Here is a tiny trained network, its code and every weight. The questions are about switching its units off for an input and a class, where a switched-off unit gives its printed mean instead of its output.

import numpy as np


def w(rows, s, z=0):
    codes = np.array(rows[::2]) - 128.0
    scale = np.full(codes.shape[1], s)
    scale[-1] = z or s
    return codes * scale


def norm(h):
    return h / np.sqrt((h * h).mean(-1, keepdims=True) + 1e-5)


def f(y):
    return y / 2 * (1 + np.tanh(0.7978845608 * (y + 0.044715 * y**3)))


def log_softmax(a):
    a = a - a.max(-1, keepdims=True)
    return a - np.log(np.exp(a).sum(-1, keepdims=True))


def net(x, mask):
    res = np.array(x, float).reshape(1, 6) / 4 @ E
    u = 0
    for l in range(2):
        y = f(norm(res) @ A[l][:, :-1].T + A[l][:, -1])
        res = res + np.where(mask[u : u + 3], y, B[l][:, -1]) @ B[l][:, :-1]
        u += 3
    return log_softmax(norm(res)[-1] @ U[:, :-1].T + U[:, -1])


A, B = {}, {}
E = w([
[143,254,159,106,49,116,123,97,45],'x0',
[152,134,69,164,83,124,122,98,156],'x1',
[94,150,135,164,239,150,190,127,140],'x2',
[144,163,87,83,124,153,139,206,199],'x3',
[99,88,119,163,48,111,47,156,34],'x4',
[9,102,70,33,83,106,90,55,112],'x5',
],0.0079)
A[0] = w([
[112,81,35,1,90,191,83,225,64,42],'L0N0',
[180,114,138,183,85,188,107,245,156,3],'L0N1',
[138,195,69,69,112,168,191,67,121,71],'L0N2',
],0.0062,0.0037)
B[0] = w([
[53,157,180,196,146,127,151,57,122,255],'L0N0',
[122,142,187,70,110,64,163,42,251,196],'L0N1',
[242,158,153,103,76,162,175,193,226,199],'L0N2',
],0.012,0.0022)
A[1] = w([
[210,138,208,134,116,172,161,126,112,83],'L1N0',
[194,231,220,141,215,167,254,49,53,115],'L1N1',
[16,49,84,17,85,155,126,63,172,3],'L1N2',
],0.0063,0.0046)
B[1] = w([
[92,119,130,98,144,141,122,67,202,171],'L1N0',
[43,156,181,126,177,113,155,131,108,253],'L1N1',
[117,155,248,99,174,87,140,114,116,188],'L1N2',
],0.016,0.0058)
U = w([
[251,77,101,127,93,112,122,165,215,7],'0',
[113,101,104,158,138,119,102,138,40,218],'1',
[108,195,230,121,157,94,165,122,184,122],'2',
],0.014,0.0014)

Each question gives the input, the list of numbers given to net, and the class t.
The units are the neurons (one row each of A and B). Each row of codes is followed by its name. A weight is (code - 128) times the scale printed after its matrix; where a second scale follows, it is the last column's (A, B and U).
mask holds one flag per neuron, layer by layer. A switched-off neuron (its flag False) gives its mean, the last column of its row in B, instead of its output. The means were averaged over made-up inputs and are rounded, as every weight is.
A unit's drop is (log p(t) with every unit on - log p(t) with that unit switched off) / (log p(t) with every unit on - log p(t) with every unit switched off).
The circuit of an input: a set's keep is (log p(t) with only the set's units on - log p(t) with every unit switched off) / (log p(t) with every unit on - log p(t) with every unit switched off). Starting from all 6 units, units are removed one at a time, each time the one whose removal leaves the highest keep (on an exact tie, the one counted first), for as long as the keep stays at least 0.8.
units of the circuit, in order: the units of the circuit, biggest drop first
top k neurons: the k neurons with the biggest drops, biggest first
drop of u: that unit's drop, to one decimal
input [6,1,5,-5,3,-1], class 1: units of the circuit, in order : (L0N1)
input [-1,-3,-4,-3,3,3], class 1: top 2 neurons : (L0N1; L1N1)
input [-7,-7,2,2,-1,2], class 1: units of the circuit, in order : (L0N1; L1N1; L0N2)
input [-4,-6,-1,-6,-3,-1], class 1: units of the circuit, in order : (L0N2; L0N1; L1N2)
input [-7,-3,3,-5,4,2], class 1: units of the circuit, in order : (L0N1; L1N1)
input [-6,2,2,-3,0,1], class 1: units of the circuit, in order : (L0N1; L0N2; L1N1)
input [-7,7,8,0,0,-2], class 0: top 3 neurons : (L1N1; L0N0; L1N2)
input [8,3,7,6,7,4], class 1: units of the circuit, in order : (L1N2; L0N1)
input [-8,3,-6,3,6,-2], class 2: top 4 neurons : (L0N1; L0N0; L1N2; L0N2)
input [3,5,-2,-3,-6,4], class 0: top 2 neurons : (L0N2; L0N0)
input [6,7,-6,5,-6,8], class 0: top 2 neurons : (L0N2; L1N1)
input [4,-5,7,0,5,-1], class 1: units of the circuit, in order : (L0N1; L1N2)
input [-7,6,8,0,8,-7], class 0: drop of L0N1 : 0.1
input [4,8,8,6,8,-1], class 1: units of the circuit, in order : (L1N2)
input [-8,-4,6,4,-4,-1], class 0: drop of L0N2 : -0.1
input [-8,5,6,5,2,-8], class 0: drop of L1N2 : 0.2
